Here is a tiny trained network, its code and every weight. The questions are about switching its units off for an input and a class, where a switched-off unit gives its printed mean instead of its output.

import numpy as np


def w(rows, s, z=0):
    codes = np.array(rows[::2]) - 128.0
    scale = np.full(codes.shape[1], s)
    scale[-1] = z or s
    return codes * scale


def f(y):
    return np.maximum(y, 0)


def log_softmax(a):
    a = a - a.max(-1, keepdims=True)
    return a - np.log(np.exp(a).sum(-1, keepdims=True))


def net(x, mask):
    res = np.array(x, float).reshape(1, 6) / 4 @ E
    y = f(res @ A[0][:, :-1].T + A[0][:, -1])
    res = res + np.where(mask, y, B[0][:, -1]) @ B[0][:, :-1]
    return log_softmax(res[-1] @ U[:, :-1].T + U[:, -1])


A, B = {}, {}
E = w([
[252,147,120,146,130,151,128,66,119],'x0',
[148,78,95,79,91,202,100,145,251],'x1',
[130,121,134,122,123,124,127,127,125],'x2',
[131,122,131,129,121,124,129,130,126],'x3',
[122,137,123,134,143,143,129,125,130],'x4',
[94,210,119,93,31,173,190,82,106],'x5',
],0.011)
A[0] = w([
[100,123,127,124,115,134,117,148,152,131],'n1',
[125,119,117,126,136,119,113,130,107,163],'n2',
[149,96,124,136,181,98,110,152,140,249],'n3',
[143,106,130,139,183,87,119,145,102,212],'n4',
[105,155,120,91,51,178,141,100,154,78],'n5',
[104,177,114,130,83,139,148,101,79,163],'n6',
[47,110,132,121,124,119,122,151,132,255],'n7',
[125,133,128,133,135,108,129,122,96,215],'n8',
[152,79,128,120,159,138,107,156,173,129],'n9',
[122,155,131,107,114,128,138,112,104,160],'n10',
[249,150,125,129,140,143,129,76,118,148],'n11',
[168,119,140,109,121,128,109,131,150,97],'n12',
[155,110,122,131,124,137,129,111,151,118],'n13',
[156,119,123,140,160,132,123,138,119,168],'n14',
[140,101,110,105,97,171,118,142,218,137],'n15',
[160,145,115,133,126,146,126,121,170,88],'n16',
[140,130,128,116,132,128,113,136,124,102],'n17',
],0.02,0.0058)
B[0] = w([
[145,130,88,171,129,91,130,129,177,166],'n1',
[141,135,147,128,131,131,134,149,117,153],'n2',
[117,114,153,126,191,121,59,219,134,232],'n3',
[170,192,121,129,143,105,95,186,85,219],'n4',
[203,204,67,138,60,126,157,120,84,216],'n5',
[99,89,179,119,115,120,169,54,172,212],'n6',
[85,175,147,97,120,107,216,193,149,228],'n7',
[133,185,188,143,150,89,135,126,122,178],'n8',
[63,64,142,131,172,158,136,109,185,224],'n9',
[117,103,165,128,105,110,130,103,152,171],'n10',
[163,72,126,163,153,134,45,33,79,249],'n11',
[106,104,131,122,158,172,151,114,89,171],'n12',
[123,133,138,106,161,183,137,116,110,169],'n13',
[120,145,86,138,189,96,143,109,105,175],'n14',
[117,79,3,118,95,200,98,167,167,250],'n15',
[130,119,156,97,97,183,126,144,77,174],'n16',
[129,133,117,113,146,136,128,107,130,136],'n17',
],0.028,0.019)
U = w([
[108,204,167,113,166,74,140,221,88,234],'0',
[53,98,70,113,153,134,137,211,209,129],'1',
[197,143,138,194,195,70,50,115,53,253],'2',
[92,43,77,132,192,174,78,107,98,31],'3',
[62,149,179,101,92,81,232,88,149,176],'4',
[146,176,24,118,60,121,200,156,148,92],'5',
[151,80,177,175,108,83,135,1,114,68],'6',
[218,116,62,140,62,175,99,78,60,9],'7',
],0.0063,0.0014)

Each question gives the input, the list of numbers given to net, and the class t.
The units are the neurons (one row each of A and B). Each row of codes is followed by its name. A weight is (code - 128) times the scale printed after its matrix; where a second scale follows, it is the last column's (A, B and U).
mask holds one flag per neuron, in row order. A switched-off neuron (its flag False) gives its mean, the last column of its row in B, instead of its output. The means were averaged over made-up inputs and are rounded, as every weight is.
A unit's drop is (log p(t) with every unit on - log p(t) with that unit switched off) / (log p(t) with every unit on - log p(t) with every unit switched off).
The circuit of an input: a set's keep is (log p(t) with only the set's units on - log p(t) with every unit switched off) / (log p(t) with every unit on - log p(t) with every unit switched off). Starting from the 12 units with the biggest drops (on a tie, the unit counted first), units are removed one at a time, each time the one whose removal leaves the highest keep (on an exact tie, the one counted first), for as long as the keep stays at least 0.8.
circuit, biggest first: the units of the circuit, biggest drop first
most important unit: the unit with the biggest drop
top k neurons: the k neurons with the biggest drops, biggest first
drop of u: that unit's drop, to one decimal
input [-2,2,-7,4,6,1], class 5: circuit, biggest first -> n3, n11
input [5,1,3,-8,6,2], class 7: most important unit -> n9
input [-1,-1,-4,-5,0,0], class 0: circuit, biggest first -> n15, n11
input [-5,-2,4,-5,-2,1], class 4: circuit, biggest first -> n3, n15
input [-5,2,-2,-6,-8,0], class 1: top 2 neurons -> n5, n4
input [5,-4,-8,-6,0,1], class 6: top 2 neurons -> n3, n6
input [-1,-1,-7,-8,2,2], class 4: top 2 neurons -> n11, n15
input [3,1,1,-1,0,7], class 7: top 2 neurons -> n5, n9
input [4,0,6,-1,1,-7], class 2: top 2 neurons -> n15, n4
input [1,-7,-8,2,0,0], class 2: top 2 neurons -> n7, n4
input [5,-1,-2,-6,-5,-8], class 2: top 2 neurons -> n4, n15
input [3,-1,-1,6,3,1], class 6: drop of n4 -> 0.1
input [-3,-3,2,0,-3,0], class 0: drop of n15 -> 0.1
input [-3,2,-4,-3,6,8], class 5: circuit, biggest first -> n5
input [0,-1,3,1,-6,-5], class 0: drop of n11 -> 0.8
